Below is a small trained network, with its code and all its weights. Each question gives an input and a class and asks what happens when units are switched off, that is, made to give their printed mean instead of their output.

import numpy as np


def w(rows, s, z=0):
    codes = np.array(rows[::2]) - 128.0
    scale = np.full(codes.shape[1], s)
    scale[-1] = z or s
    return codes * scale


def f(y):
    return np.maximum(y, 0)


def log_softmax(a):
    a = a - a.max(-1, keepdims=True)
    return a - np.log(np.exp(a).sum(-1, keepdims=True))


def net(x, mask):
    res = np.array(x, float).reshape(1, 8) / 4 @ E
    y = f(res @ A[0][:, :-1].T + A[0][:, -1])
    res = res + np.where(mask, y, B[0][:, -1]) @ B[0][:, :-1]
    return log_softmax(res[-1] @ U[:, :-1].T + U[:, -1])


A, B = {}, {}
E = w([
[123,124,231,239,210,203,224],'x0',
[21,141,78,73,125,167,70],'x1',
[157,45,87,160,14,144,219],'x2',
[86,90,121,101,100,144,144],'x3',
[160,204,117,194,17,150,52],'x4',
[189,226,110,208,157,175,97],'x5',
[227,145,3,83,224,25,122],'x6',
[101,81,182,96,68,44,94],'x7',
],0.0053)
A[0] = w([
[124,114,210,181,84,163,169,139],'N1',
[165,74,143,77,221,43,190,164],'N2',
[25,141,166,88,112,131,48,182],'N3',
[92,105,56,78,26,116,73,205],'N4',
[125,175,137,179,178,218,156,187],'N5',
[140,61,141,53,175,33,165,164],'N6',
[180,218,117,165,164,113,66,154],'N7',
[58,132,108,65,85,107,34,206],'N8',
[103,120,128,113,213,167,176,181],'N9',
[115,159,112,139,234,182,163,151],'N10',
[193,92,3,125,41,104,168,132],'N11',
[130,113,228,195,50,151,155,138],'N12',
[169,200,115,172,185,150,105,181],'N13',
[199,193,76,173,140,113,85,176],'N14',
[103,115,209,193,126,236,203,226],'N15',
[125,101,212,174,53,146,153,143],'N16',
[205,211,86,163,142,100,51,187],'N17',
[159,74,68,87,107,72,161,253],'N18',
],0.0067,0.0029)
B[0] = w([
[156,78,202,202,72,124,183,202],'N1',
[138,66,111,113,213,46,154,223],'N2',
[49,127,219,75,104,132,63,200],'N3',
[94,148,78,44,22,168,102,221],'N4',
[122,134,155,152,172,187,141,215],'N5',
[113,46,108,97,160,39,146,215],'N6',
[180,196,175,131,160,107,76,196],'N7',
[71,140,150,42,76,134,53,212],'N8',
[85,100,120,136,216,150,156,197],'N9',
[109,137,110,135,232,177,145,205],'N10',
[198,145,2,120,66,166,190,213],'N11',
[171,99,203,184,60,100,165,211],'N12',
[162,182,153,145,181,138,102,201],'N13',
[200,205,120,148,133,120,91,200],'N14',
[110,64,215,226,121,200,210,254],'N15',
[157,68,194,167,54,92,157,201],'N16',
[184,208,135,124,130,112,78,212],'N17',
[136,108,62,97,115,98,151,222],'N18',
],0.007,0.0078)
U = w([
[154,157,48,196,126,150,156,55],'0',
[116,47,85,90,205,16,163,189],'1',
[72,113,146,178,211,251,179,6],'2',
[8,141,170,38,81,135,35,198],'3',
[154,79,212,217,31,128,179,138],'4',
[212,252,139,141,176,120,53,150],'5',
[144,131,3,73,26,146,141,132],'6',
],0.0065,0.0013)

Each question gives the input, the list of numbers given to net, and the class t.
The units are the neurons (one row each of A and B). Each row of codes is followed by its name. A weight is (code - 128) times the scale printed after its matrix; where a second scale follows, it is the last column's (A, B and U).
mask holds one flag per neuron, in row order. A switched-off neuron (its flag False) gives its mean, the last column of its row in B, instead of its output. The means were averaged over made-up inputs and are rounded, as every weight is.
A unit's drop is (log p(t) with every unit on - log p(t) with that unit switched off) / (log p(t) with every unit on - log p(t) with every unit switched off).
The circuit of an input: a set's keep is (log p(t) with only the set's units on - log p(t) with every unit switched off) / (log p(t) with every unit on - log p(t) with every unit switched off). Starting from the 12 units with the biggest drops (on a tie, the unit counted first), units are removed one at a time, each time the one whose removal leaves the highest keep (on an exact tie, the one counted first), for as long as the keep stays at least 0.8.
circuit, biggest first: the units of the circuit, biggest drop first
unit that matters most: the unit with the biggest drop
top k neurons: the k neurons with the biggest drops, biggest first
drop of u: that unit's drop, to one decimal
input [-5,5,-1,8,-5,2,1,-5], class 3: unit that matters most	N8
input [0,6,6,2,-1,-6,4,-3], class 6: circuit, biggest first	(N11; N4)
input [-1,-8,6,4,3,-8,1,0], class 6: circuit, biggest first	(N11; N15)
input [-2,2,5,-4,4,1,-2,4], class 6: top 2 neurons	(N15; N4)
input [-4,8,-1,3,2,2,1,-7], class 3: circuit, biggest first	(N8; N3)
input [-7,1,8,-4,5,-5,-7,3], class 6: top 2 neurons	(N4; N11)
input [-2,-8,6,2,8,-7,1,-5], class 6: top 2 neurons	(N11; N15)
input [7,-3,8,5,-7,-5,3,0], class 1: top 2 neurons	(N2; N6)
input [1,-7,-5,-1,7,-7,4,7], class 1: drop of N6	0.3
input [-3,-4,6,-2,-1,7,0,-5], class 5: drop of N11	-0.1
input [2,1,1,5,4,-8,6,-2], class 6: drop of N11	0.3
